Each row was made from one small tree. The marks that hang from a mark follow it in brackets, in the order of their numbers. Every link used is in the known rows. Write each row's tree.
Each row is shifted at random along 3 fixed directions that mean nothing.
Known rows
z865(z797(z108(z346(z549(z980)) z868))): [  89  171    4  -17   28  -67  167  -73  -89  -34  -62   87   76  131
    6   34   13   36  120  -61  -13  -71   74  -59  -35  217   53  -10
  -82  -40  107   79 -150  -85  -12  -56  123  141   78   38   21   49
  -62  141   83 -168   27   22 -162 -165    5  -12 -161  172   52   38
   22   77  146 -129   10  -56]
z916(z346(z271) z452(z870(z980)) z797(z108)): [ 149  149   33 -103  -44   23   66 -119  -37   88    5  112  157   12
   26  190  195   38  -22 -134  -90   74  220  -40   -1  157 -129  129
    0    4  346  -43 -101 -179   38   32  136  122  158  -43 -100   38
   71  -95   38  199 -112  -38  -30  -26  157  -52 -288  104   -3   40
 -204   62   96  -58 -144 -138]
z541(z894(z797(z108(z868)) z865)): [  33  160  148  115  -60  -23  -38 -135  -41   45  -98  214   41  128
  -88  113  -21  207   65 -217  -12  -93  157   73  -77  230   62   40
  -85   26  294   12 -122 -175 -250  -47    7  117   83    0   50  138
 -104  -22   62 -215  -24  -91  -67 -114   75   51 -271   97  112  -70
  -59  -16  111 -167  -18   37]
z346(z549(z894 z980) z916(z271)): [  39   62   22 -180   56   -7  -85  103   32  -62 -254  229  129   72
 -110   -1  267  306  100 -291 -134  -71  107  -66   63  174  -79  132
 -104  -10  419 -229  -53   25   68   66  -28  245  150  -63  200  -30
  -94  200  213  -20  120  -32 -175    1   24  154 -292  203  183 -147
  -34 -189  104 -118 -105  112]
z916(z346(z549) z797(z108(z868))): [  38  152   53   27 -106  -75  253  -93  -24   48  -17   36  167  178
   44  133  131   10   64  -46   21 -125  125  -39  -37  162 -107    1
  -58  -51  111   -4 -102  -59  -20   27   70   50   87  -49  -76    7
   66  -26   56  -39    5  -28  -67 -181   60  -44 -173  121    9   98
 -170  101   89 -129  -72  -29]
z346(z271 z549(z980(z916(z108 z452)))): [ 102  107  -68   87 -132   95 -161  -73 -231 -241    9  288   87  196
  -99   22   70  159  -72 -112  112  -58  -80  -69   94  101  -84 -110
 -166 -117  104   66 -119 -231 -128    1   -8  268   93 -108 -147  157
 -284  194  181    0  -55   79  -54 -269   73  -65 -165  -28  -40   13
   32  -53  265  -10 -142 -123]
z541(z894(z797(z108) z865)): [  22  200  129  397 -253  148  -98 -219 -240  -60   39  235    1  264
   21   16 -170  105 -123 -104  217 -194   22  104  -82  219  101 -118
 -168   -5   40  224 -216 -310 -534  -36  -56  155  105  -56  -71  262
 -159  -58   12 -189 -139  -31    2 -225  110 -119 -146 -198  -22  -68
   11  165   72   -6 -102 -113]
z980(z346 z452(z868) z797(z108) z894(z865)): [ -19  211 -106  -72  -11 -171   80  -80    9   35  -73  178   92   68
  -67  112   44  205   28 -250  -34 -147  107   -1 -148   70  -11  158
   66  108  398  -17 -162  -56  -36 -124  160  115  188  -26 -120  140
   16  -58   48  -27  -58   41 -104   44  239  299 -129  291   31  -73
  -35  -54   56   -7  -92 -115]
z916(z271(z346(z549)) z452 z797(z108) z868): [  28  182  -61    0   -7 -238  377 -107  151  152  -93   15  175  232
   94  125  349 -160  188  -22 -129  -99  103 -170   58  119 -238   80
  -19  -47   27 -142   41  101   19   27  119  -25   99 -157  -75 -117
  115  -60   15    8  157  -45 -150 -202   36 -131 -220  232   68  149
 -377   72  204 -279   55  -80]
z870(z108(z868) z797 z980(z549 z916(z271(z452)))): [  63   38  201 -260   44   51  -22  -41 -115  -35 -130   23   51  -23
 -393  237   54  135  -45 -128   52  -26  195   85  -59  208    8  193
  -97   21  462   74 -286 -232  105 -146  168  149  289  106  -51  243
   92  -87  100  163 -166  -47 -100   72   -7   64 -348   71   -6 -209
   21  -92  123   50 -201  203]
z916(z346(z549(z894)) z452(z868) z797): [  34   99   20 -179  -10  -53 -138  -31   30  -12 -109  356  183   90
 -189  -26  207  259   72 -195 -119  -93  -16   -2  -43   83  -74   98
 -120    2  408 -115  -95   56   86   77   31  133   77  -93   29   62
 -190  105  202  -36  123   10 -134 -220  292    1 -210    2   47  -44
   46 -109  243  -50 -148   13]
z980(z346(z549 z916(z868)) z452(z870) z894): [  -5   65  -99 -167   45 -241  249   67   54   17  -98  115  127   70
   73   43  289  172  168 -118  -47 -111  118 -129 -101  -55 -151  193
    6  -46  276 -157   11  198  279   31   77  131  142  -98 -110   35
   63   -7   37   46   26   72 -126   57  148  236  -90  419  111    7
  -91  -40   83  -86   21  -55]
z865(z797(z108(z346))): [ 156  177  -36 -103  140  -19   53  -74  -28   -1 -104  147  110   77
  -17   90  107  131  169 -151 -162 -135  142    0  -88  153   -6   73
    0   66  213   -4  -14   -6  -92   45  -10  104   52    4   23  -27
 -101  146  123 -164  -39  -21 -102  -78  114   20 -148  107   40   62
  -83   -2  148 -121  -28 -146]
z894(z541 z797(z108(z346(z549(z980)) z868)) z865): [  94  182   -2  -74  106 -281  289  -66  189   56 -185  161   39   76
  114   87  123  128  233 -175 -200   43  203 -111  -16  202   27  106
    8   55  261 -164   47   83    7  -33  140   83  151   43  154 -124
 -113  171   56 -228  191   -3 -196  -59  -39  160 -278  412  207    3
 -160  -64   77 -454  197  -65]
z870(z868 z980(z452 z549(z346) z894(z797))): [-154   -7    8  125 -144  -25  138 -130  -99   21 -100   67  -31  145
  -92  -56   39   42    3    2  218 -152   62  -37  -67  145   75   32
 -136  -97  133  222 -262 -110  -73 -146  107  147  232  -84    6  308
   64 -195  -19   36  -68   63 -125 -108   15   97 -227  111  -65 -184
   53  119  126   64  -18   32]
z865(z797(z108(z346(z549) z868))): [  90  150   11   33   33  -94  256  -80  -85   28  -30   35   76  188
   40   52   63  -27  185  -41   -6 -162   96  -21  -76  166   -9   15
  -80  -16   22   75 -103  -19  -25    1   44   83   66    2  -62    8
  -27  108   47 -173   17   -6  -90 -167   25  -30 -132  178   24   89
  -39  132  125 -169   37  -99]
z865(z797(z108(z346(z271) z868))): [ 115  132   26    5   37  -53  192  -28 -103  139  -37  -30  106  124
    9  129  101  -40  155 -127  -76  -99  232   39  -65  247  -75  153
  -13   54  221   27 -168 -170   22  -24   99  105   57  -34  -47  -34
  127  -27   37  -47  -48  -64  -63   -7   16   43 -280  280   28   33
 -173   93   98 -122  -45  -64]
z870(z865 z980(z452 z916(z271(z549) z797 z868))): [  33  163   80 -237  -76   60 -114  -42 -132   39   22  144  161  -10
 -395  291  175   91 -153  -76  129 -107  238   26  -42  178  -19  253
  -44   97  529   56 -433 -265   14  -75  200  135  331   48  -86  290
  207 -242   92  246 -265  -46 -122   87  128  -31 -313  -39    1 -251
  -37  -49   84  205 -247  237]
z549(z346 z980(z894)): [ -21   88  -41  117 -173  106    5  -42 -189   28  -53   81   77  114
   26  -38  -47  102 -105  -79  135  -83  107   -1  -83  226   32   35
 -129  -58  273  152 -286 -273 -168  -70   78  232  112  -79   56  152
   73 -200   73   53 -103   82 -177  -48   73   68 -240   84  -21 -211
  -76  106   42   67 -168   40]
z980(z346(z916(z108)) z549 z894(z541 z865(z797))): [  86  216 -103 -128   -1   -3  -77  -78  -43 -243  -36  370    6   63
 -104  -42   52  320  -51 -197   46 -231  -26   50 -153   62  115   -8
 -140  213  202   46 -137  -25 -196  -55   96  177  162   39 -185  169
 -236  136  136 -156   32   53    8  -22  360  241 -119    8   -7 -107
  166  -77  119   91 -216  -68]
z870(z108 z980(z346(z271))): [  40   80   20  -64  -26   80 -144 -160 -252 -151 -166  310   39  107
 -195   39   20  285   62 -215  -37  -29  -37  -68  -75   85  -22 -104
  -94 -100  268  177 -124 -133 -101   64  -25  176  230  -80  -88  192
 -222  221  230  -34 -223   34  -14 -188   32   20 -191    1  -32  -15
   25 -121  158    0 -134 -137]
z865(z797(z108(z346(z549)))): [  86  150  -70  179   -1  -27  114 -156 -170 -149   -9  241    2  299
   99  -85   27   12  168  -54   38 -214 -118 -104  -62   60   28 -214
 -114 -103 -253  164   21   40 -279   75 -124  114   36  -51 -105   99
 -324  354   92 -291   19   83  -37 -412   56 -170   41  -82  -40  199
   98  113  225 -167   53 -329]
z865(z797(z108(z346(z916)))): [ 164  232   35   -6  -52  216 -195  -42 -285 -133   46  170  111   68
 -105   64  -96  156 -146  -51  135 -219   49  204 -108  211  102   -1
 -116  129  250  195 -312 -274 -168   13   60  222   41   37  -99  198
  -86   36  160  -96 -215   24  -21  -72  236  -71 -148 -178  -99  -50
  109   88  144  270 -252  -92]
z452(z916(z271 z868)): [ 105   95   73 -216   82   -8 -121   49   30   10 -144  175  171  -37
 -140  116  269  281   45 -256 -147  -90  221   27 -128   90 -149  271
   48   79  510 -163  -26  -60   50  121   24  104   76 -169   61  -37
  -19  -35  183  -13  -73  -57 -156   42   67  111 -305  175  111 -127
 -171 -217  183   -3 -155  125]
z916(z108(z868) z271(z346 z452 z549) z797): [  92  176   17  137 -204  -18  146 -166 -211  -12   47   40   79  235
 -168   82  -48 -196   16   -1  103  -94  -35  -40   20  225  -86  -91
 -145 -141  -52  217 -296 -169 -199  -53   71   52  136  -12 -220  209
   22 -181   51   66  -85   -7 -166 -337   15 -344 -249 -167  -96    6
 -112  128  300  -27  -58  -55]
z108(z346(z549(z980)) z797 z868): [ 100  183   25 -279  197  -60    9   63  -37   -1 -154  199  150  -39
 -283   74   72  213  201 -240 -167  -15  174  -43  -17  253   25  141
  -61   41  497  -72 -190 -106  226   40  129  227  115   91  173    5
 -100  146  229  -85  -23  -50 -209  -87   97  111 -305  254   97 -116
   64 -175  109 -180  -58  164]
z980(z452(z868 z870(z797 z865)) z894): [  80  -40  -54  174  -63 -164   -4 -136 -153   28   64  292  -83  172
   90  -30   82   60   97 -205   30  -46  -42 -132 -198 -102    1   28
   -9 -111   44   73  -14   49 -210  -46 -113  115  136    2 -151  271
 -259  117  -39  -51  -62  124    0 -240   95  -15  -21   41   11   78
  215   76  147 -152   54 -264]
z797(z108(z346 z868)): [  63  125   -5   89  -24   20    1 -133 -237  -45  -14  163   63  143
  -51   64  -72  112   94 -103   45  -75   43   -6  -94  143  -13  -66
  -75  -93  112  179 -151 -168 -151   14  -50  137   22  -47  -65  175
 -212  120  154 -194 -149   75 -102 -285   19  -98 -176    3  -33   41
    6   17  198  -65  -29 -126]
z541(z894(z865(z797(z108(z868))))): [ 117  238  231 -184    4  132 -195  -85  -75   65  -48  141  164  -23
 -336  213  -49  327  -94 -259  -12 -117  278  259 -133  333  126  278
 -100  221  709   27 -358 -326  -61  -97  170  141  136   98   37  105
  121 -208  115  -82 -114 -180 -115  180  264  175 -367  103  133 -269
  -26  -57   18   83 -267  257]
z916(z271(z346) z868): [  49  160   35 -225   79  -40  -19  -23    6   76 -148  162  189   19
 -222   95  208  198   90 -229 -164  -62  191  -33 -108  144 -112  213
   -2   22  476  -64 -119  -87   48   87   72   66  113 -135   22  -24
   59 -125  191    1  -33  -66 -208  -29   89   71 -319  150   84 -146
 -228 -185  201  -46 -123  155]
z271(z346(z549 z916) z452(z868)): [ 131  168  105 -297   26  -13   44  127  -22   47 -126  -17  252  -74
 -224  129   81  171  -16 -108  -72  -75  174  195 -107  127  -51  277
  -43   37  628 -107 -273   41  292   58  106  147  176   11   38  -81
  232 -268  163  125  -55  -58 -197  175  157   90 -292  200   97 -257
 -164 -138   94   69  -62  103]
z894(z541 z797(z108)): [ 185  172  103   58  -20   23   57  -92   89   -6 -170  125  112   75
   41   99   57  180   -3 -165  -74 -122  200   51  -76  239  -24  166
  -36  126  328  -46  -12  -65 -198    5  -32  148  140  -39   22  -40
 -117  -48   99 -110  -34  -57 -166   -2  -17  106 -257   49   72  -87
 -179   12   64 -138  -59  -34]
z452(z870 z916(z108(z797) z271 z868)): [ 139   89   32  178 -103   -7 -257 -107 -194 -256   98  395  -63  149
   39  -66   36  135   16 -217   80  -96 -143 -171 -135   -7  -55 -175
  -33 -103  -56  130   79 -134 -318  109  -89  101  -65 -124 -223  239
 -501  318  149 -176  -95   96  -19 -519   72 -184  -47 -218  -77  202
  250  -49  403   10 -133 -202]
z865(z797(z108(z346(z271 z916(z452)) z868))): [ 186  159    0 -168   81   41  -62   30 -145   69  -13   83  167   15
 -165  176  113   70   30 -114  -68  -73  204  195   11  257  -57  206
  -62  161  432  -38 -272 -237  161  -36  189  222   41   12  -70   60
   55  -26  133   21  -82  -45  -41   45  216   18 -370  200   -6  -34
  -75   16  192   70 -166  -12]
z549(z346(z271) z894 z980(z452(z868) z797 z916)): [ -94   18  -38  -43 -100  -74  -39  169  -46  113 -121   32   69   40
  -46   13  102  111  -53 -201   55 -104  189   12  -29  191  -26  249
   18    0  536  -74 -283 -185  115 -161  212  227   77  -82  106  114
  220 -129   73  180   17  104 -175   92   32  289 -297  328   33 -188
  -48  -27  164   44 -146   68]
z108(z346(z549(z894 z980) z916(z452)) z797 z868): [  13   18 -182   95   63 -253  261   94  -56  126  -89   53   64  162
  151   -5  168 -143  347  -11  -66  -45  105 -144  168  159  -95  -49
 -109  -86    2 -148  -72   84   67  -50   68  218   42   24  130   42
  -99  190   33  -57  131   91 -100 -248    1  -62 -258  350   52   72
   27  173  151 -359  140  -56]
z541(z894(z865(z797(z108(z346(z549)))))): [  59  286  133 -243  102   65  -53  -81  -42  -26  -65  213  116   71
 -252  114   36  299   21 -231  -69 -194  168  174 -110  259  102  195
 -140  210  503   -3 -251 -126   11   16  113  108  144   79   59   17
   53   53  133 -143   -2 -151  -73  101  335  129 -225   99  141 -141
  -30  -74   17  -41 -170   60]
z894(z541 z797(z108) z865): [ 185  239  129  151 -133  143 -208 -186 -103 -114  -22  323   63  114
  -83   54 -130  281 -180 -195   88 -109   61  128 -115  221  126   41
  -89  138  336  132 -157 -269 -393   -1    2  182  168   -7  -60  141
 -278  -15  126 -181 -119   -8 -117 -113  141   17 -221 -169   16 -156
   25  -14   82    7 -142  -64]
z980(z452(z916) z797): [ 133   88 -125  -80  142  -89  -12   29    1  -26 -125  178  116   23
  -61   68  216  184  150 -245 -153 -171  148    4  -24    2  -92  135
   87   47  278 -162   57   83  -55   53  -56  190   97  -59   53   59
 -130   92  113  -28 -107   28 -109  -39   73  131 -150  180   39    1
  -36 -103  188 -146  -12 -120]
z865(z797(z108(z346(z271(z549) z916) z868))): [ 106  138   10   63  -34  -19  132   18 -194  -15  -12   32   30  162
  -14   39   31  -81   94  -29   80 -178   62   59  -49  189  -15  -24
  -97  -33  -28  107 -237 -129  -27  -10   53  145   27    9 -114   90
    6   70   76  -92  -38   10   12 -140   21 -116 -195   59  -19   75
  -32   96  202   12  -24 -147]
z980(z346(z549 z916(z108(z868) z271)) z797 z894): [ -55  163  -79   10  -98  -65   60  -27 -166 -161  -41  247    4  217
  -89  -32   96  118    7 -184  142 -280  -67  -55  -61  152  -61  -97
 -177   56   20   81 -217 -157  -71  -38   86  202  107  -56 -284  271
 -136  177  136  -36   -2   35   14 -238  157  148 -131   65 -104   25
  127   21  194   91 -252   11]
z980(z452(z868) z549(z894)): [ -14    3  -11   69  -44 -111  175   -7    5   54 -110   27  118  126
  -32  -18  152   80  167 -146  -10 -121  127  -49  -73   24 -114  204
  -51 -104  245  -54  -77  105   11  -53  -57  120  166 -138   53   31
   13 -115   41  -19   30   22 -178  -13  -20  137 -198  253  100 -136
  -70  -11   66 -124   54  -26]
z452(z870(z865 z980) z916(z108(z797) z346)): [ 128  104   11   -9 -101    6   72  -87 -195   11  182   42    7  -41
  159  212   41    1  -62  -51   57  -20  233  -19 -131   64  -37   31
   13   72  237   55 -179 -158 -131   30  114   32  180  109 -147  126
   92  -74  -32  193 -264   -2  114  -15  158  -38 -193   31  -63   54
   17  224    6    7 -134 -101]
z916(z346(z271 z549) z452 z797 z868): [  38  132    2  137 -197  -25  138  -86 -143   98  110  112  235  263
    1   47  224 -118  -32   20  109 -115   74  -29   25  149 -204   47
 -127  -34   96   25 -191 -213  -27   54  144  107  124 -215 -197   56
   94 -186   16  124  -17  -26  -51 -218  174 -161 -225   55  -67    9
 -216  164  134  -11 -174  -14]
z894(z541 z797(z108(z346)) z865): [  72  209  -18  671 -376  124   22 -303 -418 -122  220  241 -101  384
  268 -107 -338 -131 -177   75  399 -195 -114   44 -110  164  137 -302
 -177  -30 -349  473 -247 -351 -746  -40  -49  152  100  -92 -258  355
 -343   28  -46 -243 -199  179   18 -463   45 -309  -45 -362 -203   28
  119  382  117   -9  -32 -374]
z108(z346(z549) z797): [ 121  216   34 -220  175   19   56   49  -51   20 -106  147  177   24
 -235   85  113  172  164 -207 -131 -160  195   40  -63  214  -38  196
  -74  123  445  -61 -166  -74  157  133   32  184  148   41   88  -69
  -17   64  191  -27  -80 -104 -121   -3  186   87 -243  160   49 -109
  -41  -95   14 -131 -105   81]

Which tree is each row?
[ 101  250  151 -227   33   96  -79  -19 -115  -23  -97  155  145   34
 -384  136   26  194  -14 -206  -28 -108   98  109  -81  307  -20  174
 -104   57  476   77 -353 -273  179   35  117  156   85   39  -14   84
   28   -8  234  -14 -122 -101 -129  -44  147  -38 -330  -21   39  -77
  -86 -173  157   88 -199   70]
z916(z797(z108(z346(z271(z549)) z868)))
[ -58   71   57  -25 -177   46 -206   49 -132  -47  -79  170   92   98
 -196   -9  -50  129 -156   23  205  -82  -54  -32  -11  220   90  -20
 -131 -156  326  116 -328 -190  -64 -123  150  175   46   15   77  287
   -5 -107  135   47  -12  160 -311 -218   94 -164 -199 -173    5 -185
   58  -14  318  166 -148  122]
z271(z452 z549(z346 z894 z980(z916(z797 z868))))
[  99  127  -20  337 -251  -36  -37 -201 -185  -96   85  219  121  289
  106    6   59  -30   13    5  163 -147 -102 -161  -56   82  -75 -238
 -105 -143 -128  191  -14 -159 -434   17  -66   74   16 -154 -218  180
 -260   31   67 -159 -109   38  -72 -468    2 -227  -49 -174  -98  149
  -21  152  238   11  -97 -131]
z916(z108 z797 z868)
[  53  144 -123  137  -41  -86   30 -154  -63  -73  -71  346  -50  238
  106  -47   53  169   75 -259  -32 -157  -36  -82 -102   91   32  -77
  -43   84    7   66   -8  -26 -357  -37  -25  138  126  -74 -164  110
 -274  246   54 -208   61   92   -5 -188  171  128  -93   92   21   45
   33   10  138 -192  -74 -295]
z980(z346(z271) z894(z541 z865(z797(z108))))
[  41  204    1  179 -189  -22   -2 -176 -228 -160  111  253  112  298
  -12  -31   35   10    4   26  190 -195 -156 -114  -73  118  -40 -206
 -187  -86  -76  237 -141 -160 -216   62   17   74   31 -113 -222  184
 -222  131  122 -165  -78   30  -75 -458  122 -221  -33 -182 -105  137
   46  113  227   56 -129 -111]
z916(z108(z346(z549)) z797 z868)
[  65  126   11   17   32 -114  292  -41   80   59 -123   -1   62  203
  169   10  128   28  159  -76  -58 -220  150  -12  -40  230  -34  152
 -119  131  149  -48  -57  119  -61  -35    5   67  120    1   31 -106
   27  102   18 -121  144  -17 -152    1   35  109 -177  187  110   -6
 -118  185   14 -251  -10  -84]
z865(z797(z108(z346(z549(z894(z541))))))
[ 131   -4  103  178 -164   19  101  -36 -196  -12    2  -74    7   51
  110   -3  -96  -34  -67   45  185    9   69    5 -108   54  -17   69
  -15 -232   91  160 -174  -53  -83  -33   22   97  151  -21  -21  137
   28 -227  -54  103 -177  124 -180  -49 -128 -208 -174  -14   47 -128
  -36  129  152   17   84 -115]
z271(z452(z870(z868) z916) z549(z980))
[  -8  121  -75  -15  -96  -40  155   33 -129   98  -30   30  176  134
  -17  112  108  147   10  -74   80 -172  180   98   11   86  -70  208
  -60   72  398  -85 -275  -20   92   -3  142  163  273  -36  -14   37
  230 -155   15  119  -75    8  -73  208  227  160 -239  328   75 -180
 -127  111  -99  -25  -49   14]
z980(z346(z549(z894(z865)) z916) z452)
[ 118   44   30  160   -7  -77   51 -134  -83   13 -101  150   34  175
   46   73   46   79  135 -132   -8  -80   21  -83  -70   97  -19  -82
  -25 -119   -1   40   26  -68 -226  -18  -88  100   28  -16  -42  107
 -257  171   79 -208  -29   23  -61 -303  -68  -88 -140   35   11  135
   -7   51  203 -210   31 -130]
z870(z797(z108(z868)))
[  15  235   55 -134  -53  -14   -4  -41  -12 -105 -139  150   73    9
 -222   52  -81  192  -69 -120   11  -88   62   51  -91  269   61  192
  -93   40  443   97 -352 -153  120 -148  184  194  148   34   43  197
    7 -101  134  -16  -53   -2 -254   22  130  115 -229   56   49 -161
   20  -72  153  152 -100  -14]
z271(z549(z980(z452(z868) z894(z797(z108(z346))))))
[ 116  156  134  -35  -85   95  -47  -35 -216   30    4   11  177   64
 -165  153  -76   83  -81 -144   27  -15  139  162 -111  249  -94  217
  -45   14  500  113 -326 -267   75  -20   72  149  126  -78  -82   54
   99 -173  126   73 -183  -30 -168   16   89  -32 -299   79    3 -159
 -154  -45  106  111 -144  -93]
z797(z108(z346(z271(z452(z868)))))
[  93  209  125 -399  191   64 -200  -45  -69 -155 -166  321  155  -21
 -435  112   37  482   71 -297 -132  -63   49   78 -111  191   32  147
 -105   45  605   -1 -176 -106  248   93   20  175   76   43   57   65
 -233  248  353 -199  -56  -49 -198 -106  196  113 -254   65  111  -86
   67 -334  206   -5 -140   95]
z797(z108(z346(z549) z868))
[ 130  280   84  -61   18   23  113  -64  -16  139  -47   32  157   23
  -33  213   25  134   -9 -123  -74  -89  321  152 -108  271    9  263
   11  193  501  -26 -210 -233  -31   25  173   89  175   29   57  -78
  190 -207   35   -8 -123 -127  -94  206  180  111 -312  219   73 -129
 -276   44  -78  -51  -53   12]
z894(z797(z108(z346)) z865)
[ 203   63   23  -37   28   55    0  -24 -151  165   87   85   60   -6
    4  202  118   51  -88  -77   42  -55  274  103 -138   40  -29  291
    0  101  374  -41 -175 -193  -39   -4   81  148  181  101 -110  112
   79 -175  -42  204 -200   28   41  150  196  -18 -229   69   -2  -88
  -60  145    5  -45  -97   -3]
z980(z916(z452(z870(z797 z865))))
[ -45   82  -70  381 -164  -95  108  -43 -328   67   63  145  -75  293
   35 -107 -133 -172  168  -82  168  -52  -30 -146   41  216   47 -193
 -149 -186 -151  208 -312 -264 -278  -71   47  175   93   11   11  222
 -143  107   -1 -100  -11   96  -50 -377  -31 -207 -224   47  -12  -16
  126  180  124 -225   69 -120]
z108(z346(z271(z549(z894(z865) z980))) z797 z868)
[  91  219   65 -163  -94   70  -10 -112  -44 -100   -8  235  197  150
 -182  117  212  171  -48 -199  -49 -151   92  -15  -24  211 -146   82
 -118   91  311  -24 -144 -167  -26  110   90   82  156  -95 -131   13
   -3   27  177   66  -11 -122  -61 -131  231   -2 -239  -31  -25    7
 -138  -53  134   29 -301   52]
z916(z108 z271 z346(z549) z797)
[ -62   99    8  341  -96 -187  294 -121 -110  167  -26   78  -56  299
  207   52   52 -124  252 -128   -5  -96  160  -48  -22  204  -65  -62
  -64  -65  -99   35  -67 -116 -271  -35   -5   59   35  -98   -7   76
    5   60  -77 -193   46  -35   52 -218  -47  -47 -240  277   63  121
 -201  161  104 -380  150 -208]
z541(z894(z797(z108(z346(z271) z868)) z865))
[  -3   81  -80  -73  115 -126  -16   73  115  -43 -266  162   47   56
   63   66  177  261  141 -245 -129 -124  120 -152   26  128   -9    6
   34  -34  268 -195   91   36 -130  -78  -49  182   21   35  168   37
 -159  271  138 -114   83   79 -153  -76  -56  230 -123  184  130   34
  -32 -114  176 -203  -29  -36]
z549(z894 z980(z797(z108) z916))
[  19   91   36 -189  104  -47   40   13  -36   67 -130  121  -14  109
  -95  154  193  118   70 -168  -75 -161  124   32  -39  195  -51  175
  -89  119  277 -129 -208  -15   44   -3   36   55  155  127   63   63
   56  186  102   17   48  -58    9   44  142  -35 -283   36  112   11
  -76   -1   77  -73  -81  -23]
z870(z797(z108(z346(z916(z271(z549(z894)))))) z865)
[  48   93  -46  223 -207   68  -84 -112 -251   50   45  118  139  167
  -38   58  -71  115  -77 -113  132  -19  123   17   53  176   25   81
  -81  -51  350   99 -296 -270 -265 -115   73  223  235  -45   56  195
   15 -190    9   53 -159   49 -198   -3   85   11 -262  101   51 -238
   -9  139  -21  -20  -79    6]
z549(z894(z865) z980(z452))
[ 101   70  -88  -16  -51 -131  354   -2   47  110  -23 -154  168   43
  301  210  256  -17  125  -19 -128 -110  338   -4  -61   53 -262  153
   72   38  182 -183   44   67  -19   69   50  -29   77 -122  -32 -200
  260 -184  -24  119  -58  -49    4  129   29   99 -237  355   39   86
 -432  164   24 -170  -19  -99]
z452(z916(z108 z346))
[ -86  154  -32   36  -52  -19  218   91  -73  101 -113  -50    7  149
  -54   -1   86  -73   19  -87   99 -324  170   10  -58  184  -53  126
  -93   20   96   33 -300 -114 -114  -36   54  105  129  -11  -37  104
  242 -178   26  151  -16   22  -74   28   19   52 -214    8  -23 -146
 -154  114  114  -23 -126   92]
z980(z797 z916(z271(z346 z549(z894))))
[  36  156   25  147 -226  189  -38 -118 -318 -143   70  195  136  178
  -50  -46  -96  117 -172  -33  213  -97    4    9  -48  159   16  -94
 -177 -107  115  220 -304 -296 -212   35   47  214  168  -96  -80  198
  -88  -62  122   11 -148   69 -107 -217  108 -105 -141 -144  -76 -139
   37  111   81  109 -204  -16]
z916(z346(z549(z980)))
